Below are the code and all the weights of a small trained network. Each question names an input and a class and asks about switching units off, where a switched-off unit gives its printed mean instead of its output.

import numpy as np


def w(rows, s, z=0):
    codes = np.array(rows[::2]) - 128.0
    scale = np.full(codes.shape[1], s)
    scale[-1] = z or s
    return codes * scale


def f(y):
    return np.maximum(y, 0)


def log_softmax(a):
    a = a - a.max(-1, keepdims=True)
    return a - np.log(np.exp(a).sum(-1, keepdims=True))


def net(x, mask):
    res = np.array(x, float).reshape(1, 7) / 4 @ E
    y = f(res @ A[0][:, :-1].T + A[0][:, -1])
    res = res + np.where(mask, y, B[0][:, -1]) @ B[0][:, :-1]
    return log_softmax(res[-1] @ U[:, :-1].T + U[:, -1])


A, B = {}, {}
E = w([
[110,197,227,119],'x0',
[130,172,97,219],'x1',
[128,128,129,128],'x2',
[94,199,54,69],'x3',
[129,129,127,129],'x4',
[129,129,127,130],'x5',
[1,98,127,156],'x6',
],0.0096)
A[0] = w([
[168,141,127,123,51],'neuron 0',
[44,92,142,126,61],'neuron 1',
[124,78,175,6,103],'neuron 2',
[160,68,22,167,49],'neuron 3',
[125,251,195,176,105],'neuron 4',
[165,49,195,200,73],'neuron 5',
[129,141,110,204,253],'neuron 6',
[30,109,139,156,34],'neuron 7',
[116,184,94,114,206],'neuron 8',
[106,146,190,97,93],'neuron 9',
[108,177,157,105,75],'neuron 10',
[138,84,106,100,186],'neuron 11',
[86,227,38,51,42],'neuron 12',
[131,176,91,98,67],'neuron 13',
[198,149,128,99,86],'neuron 14',
[203,177,119,105,80],'neuron 15',
[30,57,150,72,97],'neuron 16',
[216,126,148,88,95],'neuron 17',
[139,199,153,160,126],'neuron 18',
[106,156,210,84,78],'neuron 19',
[124,189,84,237,74],'neuron 20',
[66,134,119,156,69],'neuron 21',
[115,157,191,118,87],'neuron 22',
],0.013,0.011)
B[0] = w([
[99,174,103,152,134],'neuron 0',
[102,167,76,192,163],'neuron 1',
[255,183,165,23,202],'neuron 2',
[73,20,60,88,179],'neuron 3',
[89,59,61,96,215],'neuron 4',
[193,83,223,216,188],'neuron 5',
[120,188,141,33,246],'neuron 6',
[100,167,79,184,164],'neuron 7',
[165,110,207,124,218],'neuron 8',
[143,94,87,125,164],'neuron 9',
[87,78,103,156,150],'neuron 10',
[104,146,134,77,192],'neuron 11',
[187,38,234,247,204],'neuron 12',
[145,112,157,178,151],'neuron 13',
[15,181,99,203,174],'neuron 14',
[36,189,82,177,181],'neuron 15',
[138,197,98,155,189],'neuron 16',
[43,200,48,224,192],'neuron 17',
[179,80,100,75,179],'neuron 18',
[108,84,57,100,175],'neuron 19',
[255,205,167,67,182],'neuron 20',
[153,195,45,170,152],'neuron 21',
[98,71,88,122,162],'neuron 22',
],0.0086,0.012)
U = w([
[121,211,41,235,59],'0',
[181,55,191,255,86],'1',
[130,145,106,130,254],'2',
[191,179,95,103,103],'3',
[119,17,22,108,54],'4',
[123,149,120,142,219],'5',
],0.0099,0.01)

Each question gives the input, the list of numbers given to net, and the class t.
The units are the neurons (one row each of A and B). Each row of codes is followed by its name. A weight is (code - 128) times the scale printed after its matrix; where a second scale follows, it is the last column's (A, B and U).
mask holds one flag per neuron, in row order. A switched-off neuron (its flag False) gives its mean, the last column of its row in B, instead of its output. The means were averaged over made-up inputs and are rounded, as every weight is.
A unit's drop is (log p(t) with every unit on - log p(t) with that unit switched off) / (log p(t) with every unit on - log p(t) with every unit switched off).
The circuit of an input: a set's keep is (log p(t) with only the set's units on - log p(t) with every unit switched off) / (log p(t) with every unit on - log p(t) with every unit switched off). Starting from the 12 units with the biggest drops (on a tie, the unit counted first), units are removed one at a time, each time the one whose removal leaves the highest keep (on an exact tie, the one counted first), for as long as the keep stays at least 0.8.
circuit, biggest first: the units of the circuit, biggest drop first
unit that matters most: the unit with the biggest drop
k most important neurons: the k neurons with the biggest drops, biggest first
drop when u is switched off: that unit's drop, to one decimal
input [-8,2,6,8,-3,4,-8], class 0: circuit, biggest first => [neuron 15]
input [-3,0,4,-2,4,6,-6], class 0: circuit, biggest first => [neuron 17; neuron 14]
input [4,7,-8,8,5,-8,6], class 1: 2 most important neurons => [neuron 12; neuron 8]
input [8,3,6,-3,-2,-4,7], class 4: circuit, biggest first => [neuron 4; neuron 19]
input [8,4,2,5,-8,-4,5], class 4: circuit, biggest first => [neuron 4; neuron 18]
input [0,8,3,2,-6,7,4], class 3: circuit, biggest first => [neuron 20; neuron 6]
input [1,8,2,-6,-6,3,5], class 3: 3 most important neurons => [neuron 6; neuron 20; neuron 12]
input [8,5,0,-7,5,0,-3], class 4: circuit, biggest first => [neuron 4; neuron 18]
input [2,-8,7,-7,7,0,2], class 3: 3 most important neurons => [neuron 2; neuron 12; neuron 16]
input [-1,5,5,5,-4,6,3], class 1: 3 most important neurons => [neuron 12; neuron 2; neuron 8]
input [-4,8,-3,6,-6,0,3], class 3: 3 most important neurons => [neuron 20; neuron 6; neuron 5]
input [6,-4,1,-1,-2,-3,-5], class 4: circuit, biggest first => [neuron 19; neuron 4; neuron 22]
input [5,7,-4,-6,0,-2,-8], class 0: 3 most important neurons => [neuron 17; neuron 15; neuron 14]
input [-1,-4,6,7,1,8,8], class 0: unit that matters most => neuron 16
input [-6,8,-7,-5,8,-7,7], class 3: 3 most important neurons => [neuron 20; neuron 6; neuron 17]
input [-4,8,-3,4,3,5,6], class 3: 3 most important neurons => [neuron 20; neuron 6; neuron 17]
input [7,3,1,0,7,-2,-6], class 4: 2 most important neurons => [neuron 4; neuron 18]
input [8,3,4,1,4,-8,8], class 0: 4 most important neurons => [neuron 7; neuron 21; neuron 1; neuron 16]
input [-7,8,3,-4,3,7,1], class 3: 3 most important neurons => [neuron 20; neuron 6; neuron 4]
input [-7,-7,0,-4,8,0,5], class 5: 2 most important neurons => [neuron 16; neuron 4]
input [-7,5,3,2,-4,8,-3], class 4: unit that matters most => neuron 3
input [5,-6,3,7,7,-5,1], class 1: 2 most important neurons => [neuron 12; neuron 6]
input [-1,-8,-4,-3,-1,6,5], class 3: drop when neuron 16 is switched off => 0.1
input [-5,8,3,7,1,-4,6], class 3: drop when neuron 5 is switched off => 0.2
input [-5,-1,0,-4,1,1,-8], class 0: drop when neuron 17 is switched off => 0.2
